Each row has a class, written as a number after it; each block has new classes, again numbered from 0 up.
[ 11.9   3.4  -7.5 -38.7  22.1   4.2   0.3  11.5 -13.2  -9.0  29.8 -10.4
  -3.5   2.1  20.9  -5.1 -24.5  -3.2   1.1  -1.3  -7.2  10.8   3.4   0.5
  -6.1  -4.6  -1.0 -18.7   8.0  -1.3  -4.1  12.3   1.2  -4.7  17.1  19.2
   1.3  -1.5   5.3   7.8   6.0   1.3   4.8 -39.3   7.0 -12.4   0.4] => 1
[ -5.2  -5.9  -1.4  21.2 -21.7  10.3  -6.5   0.8  -4.1  11.2  -4.4 -25.0
   1.7  -2.5 -21.6 -26.1  11.6 -12.1 -11.0  -1.4   3.9 -10.7  -9.2   4.6
   7.4  -4.6  -4.9   7.7  10.1  -7.9  -0.7 -14.8   0.2  -1.6  -3.3  -8.4
  -0.8   6.6  -7.2  11.6  33.4  -8.3   7.6  18.2  -4.0   3.6   7.1] => 0
[-12.1  31.8  -0.9   2.8  -0.8  17.7  -0.2  -9.5  -8.4   6.1 -21.1   3.0
  -9.3 -13.0  -2.6  19.0   8.4 -26.6 -14.9  -0.3  25.3  -1.8 -25.3  13.8
  37.6  -2.8  -8.3   7.9  -0.6   2.5  14.0 -16.8   0.6   2.4  -2.0 -13.7
  -0.5  -1.7 -10.4  -1.5  51.1   9.3   0.1  34.8 -23.6   2.4  11.1] => 0
[ -0.1  25.3  22.3 -26.8  15.4   6.4  -6.4   9.3   4.2   6.7   7.5  23.0
 -14.1  -2.2   9.5   0.3  -0.3 -15.3  -5.4  10.6  12.1   7.2  -8.1   9.4
  19.9   4.5   4.3   3.3  -6.6   7.2   6.6  -4.0   8.8   5.1   5.0  -7.0
   1.5  -0.5  -7.3  -9.1  25.7  11.7   7.5  -6.3 -14.5   4.2   5.4] => 1
[ -5.1  26.9  -1.8 -16.0  21.2   9.1  -1.5   7.1  -5.6   3.4  10.2   3.6
 -13.4  -2.2  14.4   3.1   5.5  -4.8  -2.0   5.2   2.2   4.3  -8.7  11.8
   9.6  -5.0   3.4  -8.0   0.0   8.0  -0.6  -0.2   1.9   0.4   0.6  -2.4
  -5.1   1.2  -5.2   1.1  40.0  13.2   0.3 -10.7  -9.4  -1.7   7.9] => 1
[ -7.3   5.5  -4.5  12.0  -7.3  18.2  -0.3   0.0  -1.0   5.1 -22.2   5.2
  -1.1  -5.8 -12.3  -0.4   5.8 -12.4  -9.7   2.0  16.1 -12.3 -13.0   1.1
  14.5  -4.2  -2.5   9.3  -0.2  -2.4   1.0 -20.5  -4.9   0.7  -6.4 -15.9
   0.4   5.3 -14.1   1.5  34.4   0.7   9.6  28.6 -14.1   2.4  11.8] => 0
[ -5.8   9.2   3.6  14.2   4.9  -6.3 -10.4  -1.0  -2.1   0.2 -44.1   3.8
  -0.3  -1.8 -11.7   3.0   8.3  -8.6  -1.9  -2.7   8.5  -4.8 -13.3   9.1
  48.3   1.4  -5.4   8.1   3.5   3.2   1.5 -23.6   1.9   7.1  -5.6 -19.1
  18.1  13.5  -7.8   8.4  33.7  11.7  12.1  29.0  -2.1   5.2  10.4] => 0
[ -2.9  13.4  -3.4  -9.9  -2.6  21.6  -2.3   3.5  -1.4  14.6  26.1  19.2
  -7.9   1.8   8.5   3.2  -0.1   0.1 -11.9   7.4   3.8   6.4  -5.3   2.1
  -6.1 -10.7   3.9  -2.4  -7.0   4.5   1.1  -3.6   1.0  -4.1  27.7  -3.7
  -8.1  -5.9 -11.8  -8.5  19.9   5.5  -6.8 -10.3 -14.3   8.6   5.7] => 1
[  6.3  29.0   0.1 -21.8   7.0  26.2  -6.6  15.2   8.7   6.6  17.5  28.5
   1.4   6.5  13.3   6.2   0.5  -1.0  -9.6  24.6   8.1   5.5  -2.9   9.6
  -0.8  -8.0   3.0  -8.2   2.5   1.8   5.9 -17.7  15.8   3.4   5.7   7.3
  -0.1   0.6 -29.6 -18.2  28.2   2.2 -11.7 -16.6  -6.0  -1.2  19.5] => 1
[-10.7  17.7  -1.4  50.8 -30.4   6.7   0.9  -8.5  -7.0   8.2 -47.1  -1.2
  15.6  -1.2 -24.1  18.5   7.4   4.5  -6.3  -4.7  11.1 -13.4  -7.1   1.8
  18.5  -6.7  -1.7  17.5  -1.2   3.0   0.9 -33.2  -2.3  11.7  -9.7 -12.8
   4.9   5.1  -2.8   0.3  24.0  -2.8   9.1  45.4 -12.2   8.7  -0.6] => 0
[  3.1  11.5   4.8 -19.0  14.6   3.1  -2.5   7.3  -1.6  -7.2   8.8 -14.9
  -1.0   0.9  19.6   0.3  10.4   5.3  -4.0   0.2  -4.0   2.8   0.3 -12.7
   3.7   2.9  -1.0 -11.7 -10.4  -1.3   6.2  -4.2  -1.7   1.4   1.6  -6.8
   0.1  -2.1  -1.6 -10.6  10.5  -0.4  -7.3   2.3  -8.2  -2.0   5.3] => 1

Next block: new classes, numbered from 0 again.
[ 10.0  49.6  -2.9  -5.5  -2.4  13.1 -19.4 -19.1  23.1 -11.4 -11.0  -3.6
 -16.4   4.9 -13.1  26.2 -31.4  -5.7   2.5 -11.6 -14.3  14.1  13.1  -8.9
 -19.7  21.8  -3.9   2.3 -13.1   0.2  -2.1 -13.7  31.1 -14.9  24.6  -4.8
 -18.2   0.6  19.3  -0.3 -19.4  10.5 -10.6 -24.0   3.9   1.8  12.6] => 0
[  7.1  19.3  10.3  -2.3  -8.5  16.3   3.6  -7.2  -9.8   7.9  -6.4   2.6
  17.4   3.8   4.8   8.7   4.8  -5.9   1.6   1.6  16.2  -7.9  12.7 -16.9
   4.2   1.0  -7.1  -7.3   0.0  -2.6   6.8  14.6  16.3  13.2 -12.3   0.4
  12.5  -9.7   2.9  -2.2   4.4  -4.1   6.4  -5.4  -0.4   7.8  -4.4] => 1
[ 12.4  37.2  36.9   3.5  -9.7  21.8   2.3 -10.2  -8.5  17.5 -11.3   5.6
  25.7  10.2  15.9  11.5  15.5 -20.2  -1.3  11.3  19.4  -7.4  -3.0 -12.5
   4.3   5.9  -7.7 -11.3   2.9  16.0  16.9  13.6  24.3  10.4 -15.9  -3.0
  12.7 -24.6 -10.5  -4.5  17.5  -3.4  10.3  -6.6  -4.6  10.4  12.8] => 1
[ -9.4 -23.3  -0.2 -13.4  10.4   0.2  10.5  -2.5  -2.8   6.2   0.1  -4.7
  -0.8  -1.4  -6.7 -11.3  -7.4   9.8   7.3   0.3  -3.1   1.7   2.8  17.8
  -4.1   2.3   7.4  11.7  -0.5  -3.7 -10.6  -7.3 -23.2  -6.3  11.4  -2.2
 -13.6   2.7  11.4  -3.8  -4.1   3.4  -5.9 -17.4  -8.6  -2.5   5.0] => 0
[  5.3  22.1   1.0  -3.7   4.9   5.3 -12.1   0.0  17.2  -1.0  -5.8  -1.2
  -9.7   1.9 -13.9   9.3 -25.9  -4.0   2.8  -6.9 -17.3  14.2   2.9   3.8
 -15.2  14.2   1.6   5.5  -9.0  -1.2  -2.7 -12.6  12.6 -11.8  22.5  -0.5
 -19.4   2.7   8.3  -1.7 -13.6  12.5  -4.6 -16.6   5.5   1.0  13.9] => 0
[ -1.7  29.1 -30.7 -22.2  -9.5  31.0 -11.2  -3.0   7.2 -19.5 -12.1  -6.1
 -33.7   7.8 -29.6  22.4 -51.4  11.0   7.3 -22.4   0.6  25.7  29.3 -21.1
 -25.1  27.3  12.0  11.6 -22.6 -11.9  -4.5  -1.8  26.9 -15.2  22.3  -3.2
 -11.8  18.6  56.3   3.3 -40.8   3.9 -13.4 -27.5  11.3  -0.9 -12.9] => 0
[ 19.5  43.0  12.6   2.4   3.1   3.8 -20.8  -2.0  28.1  -8.0 -15.5   2.6
  -5.0   3.6   1.6  25.4 -20.7 -22.4   1.0  -2.3 -21.5  19.0   0.7   5.3
 -17.7  15.8  -7.5  -0.8 -10.0  10.8   3.4 -11.3  20.3 -14.7  24.4  -6.9
 -28.6  -4.2  -7.7  -1.3  -6.9  11.9 -10.4 -21.0  10.7   3.7  25.2] => 0
[ 10.1  20.8  15.3   6.2 -11.7   6.3  -2.1  -0.4  -4.7  10.3  -5.8   8.9
  17.6   3.1  15.7   7.4  12.4 -15.2   2.3   6.3  13.7  -6.8  -4.6  -3.4
   5.2  -4.8  -5.1  -8.0   3.9   5.1  11.1  14.4   9.5  13.1 -18.1   1.1
  12.4  -7.9 -11.3   0.0  15.4  -5.7  10.3   8.1   0.6   6.9   1.6] => 1
[ 12.0  35.6  26.1  -6.6  -6.9  20.2  -0.8  -6.1   0.0   7.7 -15.4   5.6
  15.3   7.0   7.1  13.7   4.0 -16.0   0.5   2.4   8.5  -2.3   3.0  -2.0
  -8.6  12.4  -5.0  -6.8  -0.1   5.1  10.0   2.8  16.0   1.4  -3.3  -4.5
  -2.4 -12.8  -0.1  -4.3   8.3  -0.6   2.7 -14.5  -1.2   6.1  15.6] => 1
[ 13.3  45.4  22.2  -2.4  -6.6  14.4  -9.4  -8.2   9.5   3.6 -13.2   5.4
   9.7   4.1   4.9  17.8  -6.6 -17.3   2.8  -1.5  -0.3   2.3   2.8  -9.5
  -9.2  14.7  -7.1  -8.8  -3.2   6.7  10.3   1.5  28.6  -2.4   5.8  -4.3
  -6.3 -13.9   0.5  -2.0   1.9   5.8   2.2 -19.8   6.8  13.6  20.7] => 1
[  7.3  21.7  -0.2 -12.0   2.8  12.8  -7.3  -2.1  10.8  -6.4  -6.0  -3.6
 -11.5   6.8  -6.9  12.8 -26.5   5.5   6.7 -11.1 -10.0  12.4  13.0   3.7
 -17.2  17.4   0.9   4.6  -8.3  -4.2  -2.9 -11.3   8.7 -16.0  25.4  -6.4
 -22.0   1.3  17.6  -5.1 -15.8   7.6  -6.3 -29.4   1.6   2.6  15.9] => 0
